Below are the code and all the weights of a small trained network. Each question names an input and a class and asks about switching units off, where a switched-off unit gives its printed mean instead of its output.

import numpy as np


def w(rows, s, z=0):
    codes = np.array(rows[::2]) - 128.0
    scale = np.full(codes.shape[1], s)
    scale[-1] = z or s
    return codes * scale


def f(y):
    return np.maximum(y, 0)


def log_softmax(a):
    a = a - a.max(-1, keepdims=True)
    return a - np.log(np.exp(a).sum(-1, keepdims=True))


def net(x, mask):
    res = np.array(x, float).reshape(1, 4) / 4 @ E
    y = f(res @ A[0][:, :-1].T + A[0][:, -1])
    res = res + np.where(mask, y, B[0][:, -1]) @ B[0][:, :-1]
    return log_softmax(res[-1] @ U[:, :-1].T + U[:, -1])


A, B = {}, {}
E = w([
[156,45,117,131,145,196,183],'x0',
[82,105,137,205,159,30,162],'x1',
[220,139,87,199,49,65,144],'x2',
[147,134,159,28,158,79,254],'x3',
],0.01)
A[0] = w([
[164,83,111,91,104,191,198,150],'N1',
[137,220,101,154,34,115,137,131],'N2',
[157,166,112,160,25,136,67,193],'N3',
[124,122,137,249,95,163,39,192],'N4',
[82,219,196,63,186,117,146,128],'N5',
[94,107,180,99,208,104,210,192],'N6',
[105,80,128,185,121,15,220,174],'N7',
[194,92,68,53,78,133,196,131],'N8',
[111,208,156,26,203,61,156,144],'N9',
[72,94,133,128,148,232,59,177],'N10',
[124,154,81,193,68,197,76,171],'N11',
[131,159,125,129,56,118,110,128],'N12',
[107,85,109,165,123,168,45,119],'N13',
[245,163,102,150,23,64,149,211],'N14',
[81,183,174,53,142,135,122,108],'N15',
[207,151,80,109,78,157,130,135],'N16',
[109,150,218,92,185,74,216,217],'N17',
[153,71,137,103,122,242,126,172],'N18',
[204,155,119,148,28,107,133,172],'N19',
[50,152,157,76,167,215,80,253],'N20',
[180,222,93,155,51,31,81,135],'N21',
[126,166,254,26,191,166,126,155],'N22',
],0.0078,0.0053)
B[0] = w([
[177,125,71,143,98,143,174,194],'N1',
[156,177,150,82,154,79,54,183],'N2',
[136,142,151,110,200,124,58,206],'N3',
[135,123,142,156,205,150,58,228],'N4',
[66,183,110,185,35,135,106,203],'N5',
[128,124,159,172,54,98,166,225],'N6',
[191,54,232,181,94,54,144,238],'N7',
[171,158,113,160,103,162,168,202],'N8',
[128,177,132,188,36,127,88,224],'N9',
[61,63,80,132,161,169,141,218],'N10',
[111,124,135,111,225,144,86,205],'N11',
[127,140,120,89,146,127,88,158],'N12',
[80,96,128,156,208,177,86,186],'N13',
[249,194,138,102,168,107,127,255],'N14',
[61,211,69,126,46,135,88,179],'N15',
[168,151,57,118,145,136,150,180],'N16',
[131,138,174,201,58,109,146,246],'N17',
[110,76,69,90,117,168,173,206],'N18',
[225,194,120,64,194,118,118,209],'N19',
[1,98,44,108,100,167,127,241],'N20',
[167,143,189,81,144,51,54,222],'N21',
[82,146,79,126,43,108,140,218],'N22',
],0.0084,0.011)
U = w([
[86,34,74,1,126,143,220,110],'0',
[188,202,170,39,186,63,70,32],'1',
[173,56,220,189,106,62,204,254],'2',
[66,67,108,136,240,184,97,155],'3',
[214,183,63,88,158,170,200,154],'4',
[61,215,92,130,62,128,134,61],'5',
],0.0084,0.0019)

Each question gives the input, the list of numbers given to net, and the class t.
The units are the neurons (one row each of A and B). Each row of codes is followed by its name. A weight is (code - 128) times the scale printed after its matrix; where a second scale follows, it is the last column's (A, B and U).
mask holds one flag per neuron, in row order. A switched-off neuron (its flag False) gives its mean, the last column of its row in B, instead of its output. The means were averaged over made-up inputs and are rounded, as every weight is.
A unit's drop is (log p(t) with every unit on - log p(t) with that unit switched off) / (log p(t) with every unit on - log p(t) with every unit switched off).
The circuit of an input: a set's keep is (log p(t) with only the set's units on - log p(t) with every unit switched off) / (log p(t) with every unit on - log p(t) with every unit switched off). Starting from the 12 units with the biggest drops (on a tie, the unit counted first), units are removed one at a time, each time the one whose removal leaves the highest keep (on an exact tie, the one counted first), for as long as the keep stays at least 0.8.
circuit, biggest first: the units of the circuit, biggest drop first
top k neurons: the k neurons with the biggest drops, biggest first
drop when u is switched off: that unit's drop, to one decimal
input [-5,-1,-8,-5], class 3: circuit, biggest first : [N10]
input [-8,1,-7,-5], class 3: circuit, biggest first : [N10, N13]
input [6,5,-7,3], class 5: circuit, biggest first : [N22, N5]
input [2,1,1,0], class 2: circuit, biggest first : [N20, N19, N15]
input [5,-8,-7,2], class 0: top 2 neurons : [N18, N10]
input [-5,7,-6,8], class 5: top 2 neurons : [N5, N15]
input [6,0,-2,4], class 2: top 4 neurons : [N6, N17, N10, N15]
input [-8,6,2,4], class 2: top 2 neurons : [N7, N17]
input [5,0,6,1], class 4: top 2 neurons : [N8, N1]
input [4,5,3,-6], class 3: top 2 neurons : [N13, N4]
input [6,-7,-5,-3], class 0: drop when N18 is switched off : 0.2
input [5,-1,-1,-2], class 3: drop when N22 is switched off : 0.2
input [5,6,-8,-2], class 0: drop when N6 is switched off : 0.1
input [6,-7,-7,-4], class 0: circuit, biggest first : [N18]
